Each row is followed by its class. Each block has new classes.
[-20.2   0.3  -2.7  -2.4  17.8   4.2  -0.2   3.3   4.0   9.7 -24.6 -17.6
  -2.1 -27.2  -4.5 -33.9] | rupo
[-27.5  -3.8   4.1   7.0  17.4 -19.8 -18.8 -18.2 -10.4  15.0 -12.1  -9.3
   5.1 -17.6   2.6 -29.2] | zeken
[-17.5  -9.3   5.9   5.9  23.0   9.7 -18.4   4.6 -19.8   8.7 -12.6 -16.2
   3.6 -11.8   8.6 -31.6] | rupo
[-15.1   3.5   2.8   4.0  15.1  16.1  -7.9  -5.1 -12.4  24.2 -36.3 -38.1
   7.0   7.8  18.7 -43.4] | rupo
[-31.5  -6.0   0.5   9.5  37.7 -13.6 -38.7 -12.0 -37.3  25.4 -11.0 -19.8
  23.1   2.6  18.6 -35.0] | zeken
[ -8.9   4.9   0.2   6.6  23.0  -4.8 -20.7 -11.4  -8.5   6.1  -1.9 -18.6
  14.2 -10.7   6.6 -21.4] | zeken
[-13.9  -6.4   3.8   5.3  18.5 -17.9   2.7 -18.0 -15.1  19.8  19.5 -24.1
  15.3   3.4  -1.3 -25.9] | zeken
[-18.8 -18.8   1.0  17.1  17.0   0.3 -20.8 -16.6 -17.3 -16.2   8.2   0.5
 -22.4 -26.0 -17.5 -28.6] | zeken
[-17.1  -4.4   0.8   6.0  34.1  12.8 -22.4  -2.2 -24.3  11.0 -15.6 -31.9
  13.0   0.7  13.1 -37.0] | rupo
[ -9.8  -6.8   1.6   3.4   6.1 -11.4   1.8 -22.6 -11.1  20.0  -5.4 -24.0
  10.9  16.6  12.5 -31.7] | Nimu
[-19.6 -17.4   8.0   1.4   4.2   9.0  -3.1   9.9 -21.2   9.0  -3.2  -4.8
  -3.4   2.1  -0.2 -18.2] | Nimu
[ -2.5  -3.1 -11.1   2.0  32.1  15.8 -19.3 -10.9  -2.8  14.9   0.1 -24.2
  18.7  16.1  18.8 -34.7] | Siv
[-11.1  -4.3   7.4   8.3  24.7  24.0 -10.4   0.9 -32.3   0.1 -20.6 -19.0
   9.6  -3.0  20.3 -14.6] | rupo
[-12.8 -11.7  -3.7   9.9  47.4  13.3 -37.9   5.4 -34.2  14.0  -2.5 -13.9
  17.3   1.1  19.1 -36.5] | rupo
[ -3.3   8.5   4.9   0.2  16.5  -6.1  10.3 -12.0  -5.9  -5.0  14.3 -13.7
   5.0 -15.0  -0.2  -5.9] | zeken
[-20.4  -8.9   0.5  -0.7  17.3 -13.2  -9.5  -5.4  -6.6  31.9  -8.0 -11.3
  18.8  -1.9   6.4 -29.6] | zeken
[-30.3 -22.1   7.5   4.4  -4.4   3.8  -0.8 -19.3  -9.4  21.9  -5.3 -14.6
  -4.1   2.9  -4.4 -32.4] | zeken
[ -4.5  -2.8   8.0  11.3  24.2   3.6 -22.0   1.9 -44.7  11.1 -17.0 -11.8
   9.8 -12.6  10.7 -38.1] | rupo
[-11.3 -13.4   8.2   6.4  16.1  -2.6  -8.5   2.7 -32.4  22.3  -8.2 -10.4
  25.8   4.1  21.9 -25.7] | rupo
[-13.1 -16.4   7.0   1.9  36.1  32.5 -20.6  26.2 -12.3   4.1   2.6 -17.4
   5.6 -11.8   0.9 -10.6] | rupo
[-11.1  -8.6   0.4  13.3  18.0   0.5 -13.9   5.0 -12.8  12.1 -24.0   0.5
   2.1 -15.5   4.6 -33.1] | rupo
[-15.1 -11.0   2.3   5.5  27.7  10.4  -7.8 -10.9 -20.6  11.3   4.2 -25.8
  10.8  -9.1   5.1 -30.8] | Nimu
[-24.5 -17.3   2.2   7.3  26.0 -10.6 -26.1  -7.2 -18.0   6.0  -6.3   7.6
  -4.7 -16.3  -3.3 -39.5] | zeken
[ -1.5  -3.8   9.7  10.0  19.1 -17.4   4.9  -3.2 -16.0   0.8   0.0   9.1
  -1.8 -20.1   0.4 -14.3] | Nimu
[-24.6  -2.9  -0.1   0.2  20.8  13.0 -21.5  -9.0 -17.5  13.2 -44.3 -25.7
   0.8  -8.7  12.1 -49.6] | rupo
[-19.4 -29.6   7.7  16.8   9.3  34.4 -24.0   6.0 -37.8  15.4 -21.0 -17.0
  -8.9   8.4  13.2 -37.3] | rupo
[-13.8  -5.8   3.6   8.7  25.2   3.7 -22.8  -4.2 -23.0  -2.6 -12.0  -9.3
   8.5  -7.1   8.2 -26.4] | rupo
[-23.7 -17.5   1.2   4.5  25.2  21.3 -21.4   3.0 -12.8   7.2 -22.9 -29.8
  -3.5 -14.3  -1.3 -45.5] | rupo
[-18.2 -18.1  -3.7   0.0  29.1 -20.8 -13.2  -0.4  -8.9  21.2  -4.8  -6.4
   4.2 -24.2  -4.8 -29.3] | zeken
[-29.2 -12.4   5.5   6.8   2.3  28.4 -16.4   9.8 -14.4   5.6 -22.6 -13.9
 -17.5 -19.7 -16.0 -34.8] | rupo
[-16.9  -8.5   3.8   7.0  28.4  25.5 -12.1  18.2 -24.3   5.0 -12.0 -23.4
  -0.8 -19.9   3.4 -26.1] | rupo
[  1.8   0.0  -1.9  -4.2  29.9  29.5   2.1  14.8  11.2  -6.8 -15.0 -19.4
   1.4  -9.5   4.6 -15.3] | Siv
[-24.7  -6.7   5.4   3.9  16.5  22.4  -0.8  14.7 -10.4  13.9 -33.1 -20.0
  -0.1 -21.5   7.8 -26.1] | rupo
[-22.4 -19.1   6.6   8.3  16.7  14.5  -9.4  -3.3 -23.3  18.4 -14.3 -21.3
  -0.2  -5.8  -3.8 -41.4] | zeken
[ -3.7  -3.6   2.3  -5.3  21.8   9.3  -3.9 -12.5  -6.6   4.6   8.4 -30.6
   7.0  15.2   4.0 -25.2] | Siv
[ -6.5  -3.3   1.7   5.8  22.0   2.2  -5.3 -17.4 -10.0   7.7  -6.4 -25.1
   4.5  -1.7   4.6 -34.1] | Siv
[-15.6   5.0  -3.2  -1.4  16.4  -5.3 -22.1 -19.8 -14.5  23.7 -32.3 -40.3
  12.0   6.0  11.1 -66.5] | rupo
[-13.4  -8.8   0.5   4.3  41.1   1.8 -24.0   6.9 -20.8   0.2   0.8 -10.8
  14.6 -24.0   5.3 -25.8] | rupo
[-13.5  -7.5   8.5  -0.6  11.7   7.7   2.3  -6.0 -13.1   0.4   3.9 -24.0
  -5.7 -14.9 -18.2 -29.9] | zeken
[-12.1 -15.7   4.6  -0.2  18.4  23.9 -20.6  29.0 -26.9  12.8 -21.6 -10.4
   3.5  -1.8  12.8 -26.4] | rupo
[-23.8  -6.8   0.6  12.1  11.5   5.9 -14.0  -3.7 -15.1  10.4  -6.0   1.5
  -2.3 -11.7  -0.2 -15.9] | Nimu
[-22.4  -4.1   1.3   4.5  25.1  -9.2 -24.4 -16.2 -25.2  11.1  -8.8 -14.4
   7.8  -7.5   8.5 -36.8] | zeken
[-18.4  -7.0   2.3   3.4  22.4   4.0  -5.3   5.5 -14.1  13.5 -17.7 -21.9
   5.5  -7.5   6.2 -41.4] | rupo
[-26.7  -4.2   8.2   0.6  21.3  -2.7  -9.8  -7.4 -34.1  26.0 -10.4 -45.1
  14.9  -5.5  -0.3 -55.9] | zeken
[-26.9 -12.8  -4.3   9.2  25.0  -1.3 -22.1 -15.6 -19.1   7.9  -9.5 -24.6
  -3.1 -26.5  -3.2 -45.8] | zeken
[-29.9   0.4   5.9   0.8  12.1 -11.7  -4.4  -8.6 -15.3  15.7 -15.6 -13.4
  -3.9 -29.3 -11.2 -32.9] | zeken
[-36.0 -10.3   0.7   6.7  37.5  -6.0 -17.7  -0.2 -19.9  25.9 -16.7 -18.4
  14.8 -20.4   8.6 -44.2] | zeken
[-16.6  -8.9   4.0  12.3  38.0  43.9 -35.6  34.1 -42.3   0.4 -38.4 -14.8
   7.6 -20.8  19.5 -29.0] | rupo
[ -3.7   6.1   6.7   3.8  28.8   7.1 -17.8 -18.7 -28.5 -10.5  -2.8 -32.4
   7.6   2.1  14.1 -29.9] | Siv
[-10.8 -11.7   4.6   4.5  16.2  -1.9  -8.3  -5.1 -24.6  25.3  -6.7 -13.4
  16.2  16.0  11.4 -24.3] | Nimu
[-20.2 -21.1   2.7  11.0  14.1  18.3 -25.8  13.9 -27.0  11.3 -40.3 -16.0
  -3.7  -6.1  11.6 -41.0] | rupo
[  1.9 -10.2  12.1  -2.2   2.0  21.5  -1.6  20.7 -28.8 -11.9 -16.8 -11.5
  -1.3   7.9   7.7  -8.3] | rupo
[-20.8  -1.8   7.0  -1.1  21.2  -7.8   4.0   1.0 -15.3  22.2 -13.2 -14.2
  11.9 -21.5  -1.2 -28.4] | zeken
[-10.5   2.7   3.6  18.0  26.1 -21.7 -24.4 -26.7 -43.2  18.8  -3.9 -15.7
  11.9  -6.4  14.1 -42.9] | zeken
[-24.9 -20.3   6.2   7.6   8.1   7.4   4.1  -3.2 -13.8  19.7 -14.5 -12.2
   0.4 -14.2   2.8 -27.2] | zeken

Each row is followed by its class. Each block has new classes.
[  1.5   5.5  11.6   5.6  12.4  24.3 -25.8  -7.5   8.6 -22.0  14.6 -14.7
 -20.2  -4.7   6.3 -12.9] | Z
[  6.3  -6.0   8.2  -2.9  30.0 -44.9  -6.8   6.9  -6.5  19.0 -36.0  23.5
  -1.4   4.8 -15.8 -27.5] | X
[  3.6  -3.0  10.9  22.2   7.1  55.0 -28.4 -11.0   1.6 -50.4  28.7 -33.2
  -7.6  14.3   1.0  -7.6] | Z
[ 28.3  10.6   1.3   2.7  -6.4  22.7 -10.2  -4.4  13.7 -14.8  10.7  -5.7
 -18.6 -12.8   4.4 -13.1] | Z
[  2.3  24.3  17.2  11.6   5.3  24.2 -21.9  16.9  11.9  10.0  11.6 -15.1
 -15.4 -18.2  -2.4 -11.8] | Z
[-15.9 -19.5  -2.6  -2.7  22.9 -12.7   5.3   2.2  46.7 -10.3   0.6  -0.3
  -2.1   8.6 -20.2   0.8] | X
[ -1.7  13.1  17.1  13.6  -7.3  55.8 -18.2   2.1   3.3 -34.3  22.1 -26.7
  -8.4   2.8   0.8  13.2] | Z
[  1.9 -17.0  -5.3   8.9   9.9  16.4 -14.3  -3.9 -10.3 -25.7   1.1   2.7
   1.2  20.2   1.8   8.7] | X
[-12.1 -30.1  -8.5  11.8   2.2  35.6  -5.9  15.0 -22.8 -34.8  27.9 -22.7
  12.4  54.0  -2.0  46.6] | X
[  4.1  18.1  13.6  12.1   7.1  22.7 -19.3  -6.4   7.6 -22.0  12.9  -6.1
  -9.0  -5.2  -3.0 -23.8] | Z
